gano: [183 115 114 173 110 125]
Nole: [121 111 102 193 119 106]
Kinik: [161 121 131 162 100 106]
Keru: [118 145 144 180 172 156]
voba: [117 167 163 170 116 144]
dabob: [189 134 104 154 154 147]
lan: [171 116 116 191 106 121]
Gegi: [122 126 123 177 113 134]
bolol: [148 126 149 163 189 109]
bag: [188 125 102 159 150 137]
tiv: [176 107 123 158 156  95]
which: [176 107 123 159 156  96] -> tiv
which: [118 144 144 179 170 155] -> Keru
which: [190 134 103 154 155 147] -> dabob
which: [148 126 149 164 189 109] -> bolol
Table of tags by key:
[134] -> j616
[121] -> j512
[125] -> j71
[137] -> j232
[159] -> j633
key bag 6:  -> j232
at: [154 154] -> dabob, 4

doti: [113 119 128 127  98 101 141 108 155 111 116 104 120  77 128 143  90  98
 134 117  87 121 126 149 163  91 106 153  94 121  78 131 108 130 105 132
 104 146 122 140 121  84 150 103 136 125 126  99  93  95 130 112 152 119
  99 129  94 104 158 137 135]
Maru: [116 153 127 158 119 141 157 123 157 171 124 142 143 161 163 128 158 121
 146 127 163 153 120  92 101 108 135 156 121 120 144 122 118 148 122 138
 155 165 166 129 136 143 134 149  98 135 127 158 156 136 167  98 156 157
  97 152 154 138 143 157 141]
Tuzek: [105 150  78 152 122 103  87 126 119 136  94  99 155 134 116 153 127 158
 121 120 146 163 128 106 111 128  91 135 121 132 149 143  98  84  90  99
 141 113 108 104 125  77 130  93 101 131 121 126 119  98 129  94 104 137
 108 140 112  96 104 117 130]
order: [ 91 106 153  94 121  78 131 108 130 105 132 104 146 122 140 121  84 150
 103 136 125 126  99  93  95 130 112 152 119  99 129  94 104 158 137 135
 113 119 128 127  98 101 141 108 155 111 116 104 120  77 128 143  90  98
 134 117  87 121 126 149 163] -> doti
at: [128 158 121 146 127 163 153 120] -> Maru, 16
which: [113 119 127 127  97 101 140 108 155 112 115 103 121  77 128 143  90  99
 134 117  87 121 125 149 162  91 105 153  93 121  80 131 108 130 105 132
 103 145 122 140 120  85 149 102 136 125 126 100  93  95 129 112 152 118
  99 129  95 104 158 137 135] -> doti
order: [121 126 119  98 129  94 104 137 108 140 112  96 104 117 130 105 150  78
 152 122 103  87 126 119 136  94  99 155 134 116 153 127 158 121 120 146
 163 128 106 111 128  91 135 121 132 149 143  98  84  90  99 141 113 108
 104 125  77 130  93 101 131] -> Tuzek
tags:
[123] -> j195
[122] -> j181
[120] -> j542
[90] -> j310
[91] -> j282
key Tuzek 35:  -> j310
which: [105 150  78 152 122 103  87 126 119 136  94  99 155 134 116 153 127 158
 121 120 146 163 128 106 111 128  91 135 121 132 149 143  98  84  90  99
 141 113 108 104 125  77 130  93 101 131 121 126 119  98 129  94 104 137
 108 140 112  96 104 117 130] -> Tuzek
at: [116 153 127 158 121] -> Tuzek, 15

radu: [139 130 120 147 119 122]
pani: [122 119 123 138 133 129]
zoto: [ 50 164 184 152  87 129]
Faza: [127 143 135 156 141  93]
liso: [139 122 124 127 131 125]
depam: [126 119 115 137 125 131]
Pado: [121  94  92 166 146 120]
Vado: [116 103 105 108 114 167]
pebep: [134 151 146 100 111 135]
which: [ 50 165 184 152  87 129] -> zoto
order: [120 121  94  92 166 146] -> Pado
which: [121 120 124 138 132 130] -> pani

babas: [105 129  99 127  50 116 111]
Negi: [112 128 122 131 175 125 107]
gez: [108 125 114 119 131 142 109]
maz: [105 129 106 131 129 129 104]
vuti: [107 128 114 131 142 119 110]
tags:
[129] -> j108
[106] -> j580
[104] -> j386
[105] -> j771
[123] -> j62
[103] -> j342
[122] -> j714
key maz 3:  -> j580
which: [105 129  99 127  50 116 111] -> babas
at: [125 107] -> Negi, 6
at: [114 131 142 119] -> vuti, 3
at: [107 128 114 131 142 119] -> vuti, 1
at: [131 175] -> Negi, 4
which: [113 129 124 130 175 125 105] -> Negi

Zosad: [111 123 127 129 131 132 188 144 146 125 126 127 166 118  99 129 137 118
 128 103  75 136 126 124 115 131 128 130 131 122]
Ves: [110 123 125 129 132 132 165 148 146 125 126 127 146 118 106 128 133 123
 122  99  98 136 126 124 115 127 128 130 131 122]
paz: [110 123 125 129 132 132 165 148 146 125 126 127 146 118 106 129 133 123
 122  99 135 136 126 124 115 127 128 130 131 122]
tazer: [110 123 125 129 132 132 165 148 146 125 126 127 146 118 106 128  94 159
 122  99  98 136 126 124 115 127 128 130 131 122]
Table of tags by key:
[135] -> j654
[74] -> j335
[98] -> j514
[136] -> j323
[75] -> j868
[110] -> j637
key paz 21:  -> j654
which: [110 123 125 129 132 132 165 148 146 125 126 127 146 118 106 129 133 123
 122  99 135 136 126 124 115 127 128 130 131 122] -> paz
which: [110 122 125 130 132 132 166 148 146 125 125 127 147 116 106 128  94 159
 123  99  98 136 126 124 114 128 128 130 131 122] -> tazer

Mag: [134  65 201  82]
nezus: [ 56 183 121 199]
gerer: [201  76 134  56]
Vig: [132  57  51 170]
ripul: [184  50  53 175]
vagep: [124 201 203  81]
boma: [126 203 200  80]
tifi: [ 57 181 115 197]
Giv: [ 57  51 132 171]
niki: [134  75 201  56]
bedur: [ 50 184 120 194]
folak: [202  78 134  63]
order: [ 57  51 170 132] -> Vig
at: [134  63] -> folak, 3
which: [126 203 200  81] -> boma
at: [183 121 199] -> nezus, 2
order: [ 56  76 134 201] -> gerer
Table of tags by key:
[202] -> j84
[204] -> j14
[200] -> j158
[201] -> j151
[132] -> j756
[203] -> j494
[134] -> j657
[51] -> j500
[133] -> j636
key Giv 3:  -> j756
at: [ 50 184] -> bedur, 1

rufef: [130 130 131 128 140 205 157 129 127 128]
pipo: [129 128 132 128 136 202 162 130 126 130]
toza: [129 128 130 171 198 136 129 127 129 130]
kapo: [130 125 128 127 128 129 161 203 136 127]
which: [130 128 129 171 198 136 130 129 129 131] -> toza
at: [130 126 130] -> pipo, 8
key -> tag
[131] -> j593
[130] -> j257
[127] -> j260
[128] -> j932
key rufef 10:  -> j932

Katen: [130 125 128 123 140]
redur: [130 125 128 123 126]
rukit: [123 124 124 137 121]
pufu: [137 123 122 124 124]
order: [124 137 123 124 122] -> pufu
at: [123 122 124] -> pufu, 2

sib: [113  87 133 151 113 141 130 140 146 150 132 123 124 137 138 127 160 145
 161 179 105 165 156 103 149 108 133 135 140  96 162 165 128 127 117  81
 141 122 138 133 149]
tamo: [130  83 144 158 113 148 135 137 141 166 129 125 135 153 139 121 162 140
 162 199  96 172 170 104 164 108 139 134 135  94 164 185 124 122 121  75
 130 108 130 132 152]
zulas: [135  86 139 132 118 142 138 136 142 175 120 119 140 149 147 119 126 117
 172 186  94 152 165 121 169 106 146 133 124 103 153 184 119  91 113 102
 156 127 139 136 134]
gir: [101 101 137 152 110 140 126 160 144 121 136 112  97 117 138 149 154 139
 148 161 100 169 146 110 135 116 117 126 149 113 170 152 140 120 113  82
 153 130 139 127 133]
vitun: [144  83 149 155 106 150 139 135 131 166 116 127 142 151 142 111 155 138
 156 207  75 166 177 110 177 109 135 138 134 119 155 187 117 116 118  78
 118 100 129 129 151]
zag: [ 88  94 121 152 106 136 118 156 149 114 132 117 100 106 135 143 160 149
 159 151 102 162 146  96 129 110 113 134 158 107 165 135 144 131 107  80
 157 142 152 127 142]
Lur: [139  90 144 145 109 151 138 139 137 162 119 122 138 146 139 118 143 129
 158 196  82 161 169 118 168 113 138 133 135 112 155 181 122 106 120  87
 128  99 123 135 141]
vagu: [135  86 139 132 118 142 138 136 142 175 120 119 140 149 147 119 126 117
 172 186  94 152 165 121 169 106 146 133 124 103 153 184 119  91 113  89
 136  99 115 146 135]
Loduz: [119 115 121 135 112 139 131 136 137 111 125 122 124 110 124 128 139 138
 133 144 102 137 136 120 133 134 121 129 149 129 138 124 133 130 128 122
 137 125 141 127 132]
ravu: [ 85  90 118 138 102 143 129 154 159 114 130 115 102 100 132 139 158 155
 155 169  92 164 137 109 133 114 123 135 160 113 166 135 128 126 108  86
 160 134 149 134 137]
Suvi: [115 102 129 126 119 162 130 147 159 163 127 120 131 145 128 138 132 123
 174 183 111 163 157 127 140 107 153 129 140  80 163 175 134  94 117  90
 147 101 111 149 130]
kimes: [ 95  97 122 126 106 144 127 159 157 125 127 110 103 107 137 140 136 135
 160 161  93 156 139 122 135 111 126 133 150 116 162 142 131 103 105  91
 162 125 134 140 127]
which: [145  82 148 155 105 151 137 136 129 166 116 127 142 151 142 110 156 137
 156 207  76 166 177 109 176 110 135 138 132 120 157 186 117 116 119  77
 118 101 128 129 151] -> vitun
which: [ 92  97 124 128 106 143 130 159 156 126 127 111 103 107 135 142 136 135
 158 163  94 156 138 122 135 110 129 133 150 117 163 143 130 104 105  90
 162 127 132 141 127] -> kimes

vobod: [157  76 115 125 155 142 110 100 179 170 207]
fudu: [157  76 115 125 155 200 122 147 159  94 129]
pudu: [157  76 115 125 155 200 128 147 159  94 129]
which: [157  76 115 125 155 200 128 147 159  94 129] -> pudu
tags:
[170] -> j504
[207] -> j721
[169] -> j949
[93] -> j699
[94] -> j857
key vobod 10:  -> j504

Rulu: [167 136 132 109 131 153 137 130 126 133 140  97  76 138 113 186 150]
zavel: [123 114 131 145 126 135 133 128 127 142 148 121 135 124 125 124 134]
gumed: [126 127 128 129 127 129 128 128 127 128 128 128 128 128 131 128 129]
at: [131 145 126 135 133 128 127] -> zavel, 3
tags:
[126] -> j558
[132] -> j29
[127] -> j913
[97] -> j677
key Rulu 9:  -> j558
which: [126 127 128 129 127 129 128 128 127 128 128 128 128 128 131 128 129] -> gumed
which: [167 136 132 109 131 153 137 129 126 133 140  96  76 138 113 185 150] -> Rulu

soke: [ 60 164  91 175 124 111 101 115 107 140 187  89 132 133  60 142  98]
zunit: [ 60 164  91 175 124 111 101 115 107 165 187  89 132 133  60 142  98]
Tobag: [131 116 131 138 137 115 130 120 138 123 107 132 115 141 144 102 126]
vutib: [107 103 130 158  87 143 142 103 109 180  90 129 106 133 112 112  87]
resa: [ 87 129 107 180 142  90 112 103 133 143 129 109 106 158 112  87 103]
order: [ 98 124 175 142 165  60  91 115  89 111 132 133 107  60 101 164 187] -> zunit
key -> tag
[91] -> j539
[107] -> j200
[60] -> j605
[61] -> j162
[59] -> j778
[131] -> j230
key zunit 1:  -> j605
which: [ 60 164  91 175 124 111 101 115 107 140 187  89 132 133  60 142  98] -> soke
which: [107 103 131 158  86 141 141 103 109 181  90 129 105 134 112 111  88] -> vutib
order: [103 133 143 129 109 106 158 112  87 103  87 129 107 180 142  90 112] -> resa
which: [107 103 130 158  87 143 142 103 109 180  90 129 106 133 112 112  87] -> vutib

vido: [ 64 137 129 121 120]
mazo: [103 120 132 133 133]
gevo: [126 128 114 174 158]
rozi: [103 133 133 131 120]
vutag: [173 154 120 124 130]
kediv: [120 133 143 126 149]
Fen: [112 139 159 121 169]
difi: [130 126 141 135 154]
nuvis: [135 156 113 173 132]
order: [133 133 132 120 103] -> mazo
at: [135 154] -> difi, 4
order: [133 131 120 103 133] -> rozi
which: [120 133 142 126 149] -> kediv
Table of tags by key:
[174] -> j64
[103] -> j608
[102] -> j309
[127] -> j656
[126] -> j963
[175] -> j685
key gevo 1:  -> j963
which: [120 133 143 126 149] -> kediv

ful: [126 104 155 119 123 133 141 107 160 128 125 100 125 177 143 113 100  93
 194  83 123  91 103 107  98 128 159 140 137 149 161 133 151 107 179 115
 104  96 181 139 127  92  96 122 103 117 172 127 145 123 133 137]
gusik: [132 126 131 137 125 131 124 111 140 100 133 119 116 159 166 146 134  94
 160 112 144 119 115 130  83 122 119 138 147 134 130 114 137 135 131 106
  83 120 154 120 148 110 128 125 127 111 145 136 111 133 152 121]
Bunem: [194 100 107 159 134 137 103 143 100  96 151 133 128  91 181  96 119 117
 160 104 179 127 123 141 139 145 113 107 103 115 125 122 107  92 123 172
 137 155 177 149  93 161 123  83  98 128 140 127 133 104 126 125]
buriz: [126 124 112 113 157 133 116  95 116  94 134 186 148  95 149 190 147  82
 148 127 169 147 136 179 102  94  91 142 126 148 163  91 142 121 112 138
  83 100 100 114 143  76 136 142 127 150 123 176  99 199 187 152]
tags:
[133] -> j774
[100] -> j279
[132] -> j759
[101] -> j332
[123] -> j717
[122] -> j626
key Bunem 32:  -> j626
order: [ 83  91  92  93  96  96  98 100 100 103 103 104 104 107 107 107 113 115
 117 119 122 123 123 123 125 125 126 127 127 128 128 133 133 133 137 137
 139 140 141 143 145 149 151 155 159 160 161 172 177 179 181 194] -> ful

laro: [128 131  89 142 130 114  91 128  85]
Sene: [114 130 106 164 151 101  86 123  90]
fif: [108 138 120 151 126 106  79 157 112]
vinu: [132 130 103 143 122 117  82 156 133]
gomig: [132 146 116 134 140 131  79 165  94]
losi: [142 109 111 148 121  97  61 151 127]
tuvep: [129 137 121 128 140 124  79 139 149]
lome: [108 122  88 146 127 115  79 157 126]
at: [140 131] -> gomig, 5
order: [133 132 130 103 143 122 117  82 156] -> vinu

Fekin: [154  96 120 119 122 133 139 133 130 137 107 114 121 133 113  95 129 125
 137 122 140  99 133 135 155 116 135 140 149 122 137 166 124 152 138 121
 123 133 129 120 126 138 101 127 118 139 144 111 131 122 129 131 127 154
 118 124 124 131]
Rel: [129 111 145 130 138 133 104 151 133 153 133 145 143 117 147 119 126 119
 125 157 139 127 122 126 137 112 148 131 115 146 100 102 100 100 127 129
 160 125 120  93 141 136 135 140 161 148 104 172 105 146 114 120 128 117
 115 135 137 131]
pekez: [108  85  88 102 109 123  87 118 105 150 111  90 130 112  85 115  80 126
 114  92  88  79 140 118  83 101  88 111  87  94 134 116 119 142 131  70
 152  92  83 108  85  94 113  92  74 161 113 116 147 105 106  81 146 118
 108 119 106 143]
tomef: [124 135 124 109 125 116 136 118 142  98 144 106 111 123 121 136 121 122
 150 102 118 137 139 102 116 128 101 126 127 101 156 137 140 131 115 113
  93 131 131 143 105 109 121 115  99 102 133 122 131 104 133 128 122 128
 131 129 121 111]
ropuv: [155 142 112 104 128 144 140 132 139 146 150 138 141 142 143 142 113 145
 140 143 143 142 131 134 136 133 121 128 120 143 119 146 130 137 134 142
 139 133 150 109 135 125 119 145 141 135 158 126 159 143 152 125 156 149
 118 142 101 134]
zuko: [119 109 127 144 136 142 124 125 102 148 104 148 140 116 127 106 146 125
  94 155 131 113 102 151 130 128 160 110 141 146 120 112 115 132 142 138
 145 111 125 111 157 132 136 147 147 147 120 120 127 155 108 140 129 119
 118 123 138 153]
ruku: [102 160 151 137 129 118 120 126 142 103 148 121 127 127 141 154 128 128
 124 117 106 157 135 114 101 130 110 117 111 114 127  93 139 107 115 123
 127 129 124 150 114 120 145 108 127 110  98 146 114 115 116 114 123 110
 153 133 147 112]
duva: [118 116 106 119 102  88 111 113 140  70 108  85  92 115 105 108 119  92
 142  81 101 116 152  83 131 105  83 161 112  74 147 150 123 108  85  87
  79 134  88 146  87 127 111  80  90 109 106 143  94  85 114 113  92 118
 130  88 118  94]
tags:
[104] -> j921
[103] -> j239
[70] -> j632
[130] -> j557
[129] -> j744
key ruku 10:  -> j239
which: [108  85  88 101 109 122  88 119 105 150 110  90 130 111  85 116  80 126
 114  93  88  79 139 117  84 101  87 111  87  95 134 116 119 141 131  70
 152  92  83 108  85  94 113  92  74 161 113 116 147 105 106  80 147 118
 108 118 106 144] -> pekez
order: [161  79 106 119  81 112 113  88 142 127  92  92 115 109  85 134 118 146
  87 150  83  90 143  94 111  92 118 114 105 116 131  83  85 140  94 113
  88 116 118  87  70 108 101 123 147 108 106  80 102  85 152  88  74 105
 111 119 108 130] -> duva

bul: [133  57 147 143]
lefe: [120  56 132 145]
kuzas: [132 119  56 145]
key -> tag
[132] -> j170
[120] -> j5
[133] -> j802
[143] -> j577
key bul 1:  -> j802
order: [143 147  57 133] -> bul
at: [119  56] -> kuzas, 2
order: [145 132  56 120] -> lefe
which: [132 119  56 145] -> kuzas

Tibef: [159 131  95 182  64 117]
goro: [178  65  64 141  59  94]
lebi: [102 129  71 162 102 177]
Dumal: [ 88 194 147 110 143 135]
Pim: [158 163 164 153 123 193]
gilu: [102 129  71  63 128 114]
daro: [ 93 139  67 146 114 174]
rop: [178  65  64 149  63  85]
torur: [157  65 165 148 157  74]
at: [146 114] -> daro, 4
tags:
[128] -> j878
[71] -> j985
[129] -> j568
[127] -> j467
[156] -> j898
[157] -> j418
[70] -> j551
key gilu 5:  -> j878
which: [102 129  71  63 128 114] -> gilu
at: [ 64 149  63] -> rop, 3
which: [159 131  95 182  64 117] -> Tibef
which: [157  65 165 148 157  74] -> torur

